Here is a tiny trained network, its code and every weight. The questions are about switching its units off for an input and a class, where a switched-off unit gives its printed mean instead of its output.

import numpy as np


def w(rows, s, z=0):
    codes = np.array(rows[::2]) - 128.0
    scale = np.full(codes.shape[1], s)
    scale[-1] = z or s
    return codes * scale


def norm(h):
    return h / np.sqrt((h * h).mean(-1, keepdims=True) + 1e-5)


def f(y):
    return y / 2 * (1 + np.tanh(0.7978845608 * (y + 0.044715 * y**3)))


def log_softmax(a):
    a = a - a.max(-1, keepdims=True)
    return a - np.log(np.exp(a).sum(-1, keepdims=True))


def net(x, mask):
    res = np.array(x, float).reshape(1, 5) / 4 @ E
    u = 0
    for l in range(3):
        y = f(norm(res) @ A[l][:, :-1].T + A[l][:, -1])
        res = res + np.where(mask[u : u + 13], y, B[l][:, -1]) @ B[l][:, :-1]
        u += 13
    return log_softmax(norm(res)[-1] @ U[:, :-1].T + U[:, -1])


A, B = {}, {}
E = w([
[140,26,110,108,254],'x0',
[214,99,196,116,241],'x1',
[43,150,139,237,121],'x2',
[30,49,224,242,84],'x3',
[6,227,97,56,100],'x4',
],0.0059)
A[0] = w([
[147,93,175,51,47,87],'L0N1',
[108,119,116,96,150,121],'L0N2',
[51,90,134,115,180,92],'L0N3',
[176,138,78,121,164,136],'L0N4',
[108,179,164,156,127,115],'L0N5',
[95,254,107,90,112,3],'L0N6',
[185,124,148,89,208,116],'L0N7',
[164,185,141,62,250,97],'L0N8',
[173,117,119,123,181,99],'L0N9',
[175,94,109,149,113,77],'L0N10',
[167,100,31,158,75,20],'L0N11',
[174,91,115,89,47,107],'L0N12',
[142,183,85,130,85,88],'L0N13',
],0.014,0.0056)
B[0] = w([
[188,166,65,161,112,169],'L0N1',
[143,112,116,106,131,142],'L0N2',
[102,109,52,141,139,174],'L0N3',
[116,100,141,75,163,193],'L0N4',
[136,130,123,142,64,163],'L0N5',
[100,167,144,66,81,218],'L0N6',
[200,98,138,115,134,233],'L0N7',
[175,85,63,56,84,255],'L0N8',
[150,132,157,95,121,182],'L0N9',
[118,169,137,103,142,151],'L0N10',
[71,180,191,104,252,149],'L0N11',
[154,189,81,159,183,179],'L0N12',
[101,162,180,103,159,176],'L0N13',
],0.013,0.0069)
A[1] = w([
[108,181,198,71,134,61],'L1N1',
[186,100,204,80,157,126],'L1N2',
[96,141,155,147,157,70],'L1N3',
[198,35,200,103,97,95],'L1N4',
[108,109,76,193,93,103],'L1N5',
[119,107,116,125,132,95],'L1N6',
[81,121,209,195,86,55],'L1N7',
[139,183,142,214,89,88],'L1N8',
[92,183,161,56,81,3],'L1N9',
[185,179,254,90,115,149],'L1N10',
[65,82,55,185,198,12],'L1N11',
[112,89,123,174,92,142],'L1N12',
[157,105,183,161,226,169],'L1N13',
],0.011,0.0045)
B[1] = w([
[57,121,111,112,104,171],'L1N1',
[96,97,125,161,210,239],'L1N2',
[110,91,164,37,142,117],'L1N3',
[160,126,93,218,200,255],'L1N4',
[154,95,140,144,67,180],'L1N5',
[110,122,115,129,131,120],'L1N6',
[217,100,226,64,108,199],'L1N7',
[183,181,199,104,169,189],'L1N8',
[42,171,52,81,65,204],'L1N9',
[9,70,25,176,115,236],'L1N10',
[1,74,86,101,80,189],'L1N11',
[137,88,177,152,117,175],'L1N12',
[7,203,137,164,182,218],'L1N13',
],0.008,0.0042)
A[2] = w([
[204,73,143,13,141,7],'L2N1',
[173,148,164,222,152,130],'L2N2',
[71,105,173,166,109,125],'L2N3',
[63,178,88,58,218,195],'L2N4',
[166,76,139,206,187,63],'L2N5',
[123,174,210,137,107,112],'L2N6',
[156,129,44,101,132,104],'L2N7',
[145,116,241,126,105,62],'L2N8',
[96,86,199,30,101,32],'L2N9',
[154,198,75,131,71,109],'L2N10',
[92,3,120,132,144,22],'L2N11',
[76,189,133,101,164,142],'L2N12',
[78,183,114,108,86,2],'L2N13',
],0.011,0.0047)
B[2] = w([
[143,31,137,36,238,207],'L2N1',
[173,133,97,207,97,166],'L2N2',
[183,50,79,94,137,166],'L2N3',
[192,96,254,162,102,253],'L2N4',
[53,187,47,148,131,172],'L2N5',
[146,86,186,92,158,153],'L2N6',
[140,139,174,106,118,189],'L2N7',
[236,65,173,140,81,147],'L2N8',
[201,178,30,197,140,148],'L2N9',
[102,212,109,107,128,176],'L2N10',
[40,175,43,130,42,172],'L2N11',
[127,114,223,137,121,176],'L2N12',
[96,145,136,59,92,162],'L2N13',
],0.0085,0.0069)
U = w([
[120,87,55,231,220,58],'0',
[62,210,154,32,42,150],'1',
[206,66,202,177,33,103],'2',
[42,7,48,147,53,48],'3',
[191,37,84,8,203,252],'4',
[209,241,107,163,133,37],'5',
[100,168,245,127,214,118],'6',
],0.019,0.0035)

Each question gives the input, the list of numbers given to net, and the class t.
The units are the neurons (one row each of A and B). Each row of codes is followed by its name. A weight is (code - 128) times the scale printed after its matrix; where a second scale follows, it is the last column's (A, B and U).
mask holds one flag per neuron, layer by layer. A switched-off neuron (its flag False) gives its mean, the last column of its row in B, instead of its output. The means were averaged over made-up inputs and are rounded, as every weight is.
A unit's drop is (log p(t) with every unit on - log p(t) with that unit switched off) / (log p(t) with every unit on - log p(t) with every unit switched off).
The circuit of an input: a set's keep is (log p(t) with only the set's units on - log p(t) with every unit switched off) / (log p(t) with every unit on - log p(t) with every unit switched off). Starting from the 12 units with the biggest drops (on a tie, the unit counted first), units are removed one at a time, each time the one whose removal leaves the highest keep (on an exact tie, the one counted first), for as long as the keep stays at least 0.8.
units of the circuit, in order: the units of the circuit, biggest drop first
k most important neurons: the k neurons with the biggest drops, biggest first
top k neurons in layer l: the k neurons of layer l with the biggest drops, biggest first
drop of u: that unit's drop, to one decimal
input [-6,-6,0,0,-6], class 6: units of the circuit, in order : (L0N11)
input [-2,-7,3,0,-3], class 6: units of the circuit, in order : (L0N11; L0N8)
input [1,-2,8,2,1], class 2: units of the circuit, in order : (L0N8; L0N5; L1N7)
input [-2,8,5,-1,6], class 1: top 2 neurons in layer 0 : (L0N6; L0N5)
input [0,8,7,8,7], class 3: 2 most important neurons : (L0N3; L1N11)
input [-5,1,-5,-2,-4], class 5: units of the circuit, in order : (L0N12; L0N1)
input [8,-8,0,-6,6], class 1: units of the circuit, in order : (L0N6; L0N7)
input [1,2,8,-1,-3], class 2: 2 most important neurons : (L0N8; L0N7)
input [0,-8,7,7,1], class 2: 2 most important neurons : (L1N7; L0N8)
input [0,-6,0,6,4], class 2: 3 most important neurons : (L0N8; L1N7; L1N10)
input [3,5,7,5,-4], class 3: 3 most important neurons : (L1N11; L0N3; L0N7)
input [-1,6,-5,7,6], class 3: 2 most important neurons : (L0N3; L0N6)
input [-1,-4,-7,1,-5], class 5: 2 most important neurons : (L0N1; L0N12)
input [1,1,-2,7,-2], class 3: units of the circuit, in order : (L2N11)
input [-1,-3,6,-8,-3], class 6: 2 most important neurons : (L0N11; L2N4)
input [1,4,6,4,-4], class 2: 4 most important neurons : (L0N8; L1N7; L0N7; L0N4)
input [1,1,6,-7,4], class 1: 2 most important neurons : (L0N6; L1N9)
input [3,1,-5,7,1], class 3: drop of L0N3 : 0.2
input [4,-3,-6,7,-5], class 0: drop of L1N4 : 0.1
input [0,1,-3,-1,7], class 1: units of the circuit, in order : (L0N6)
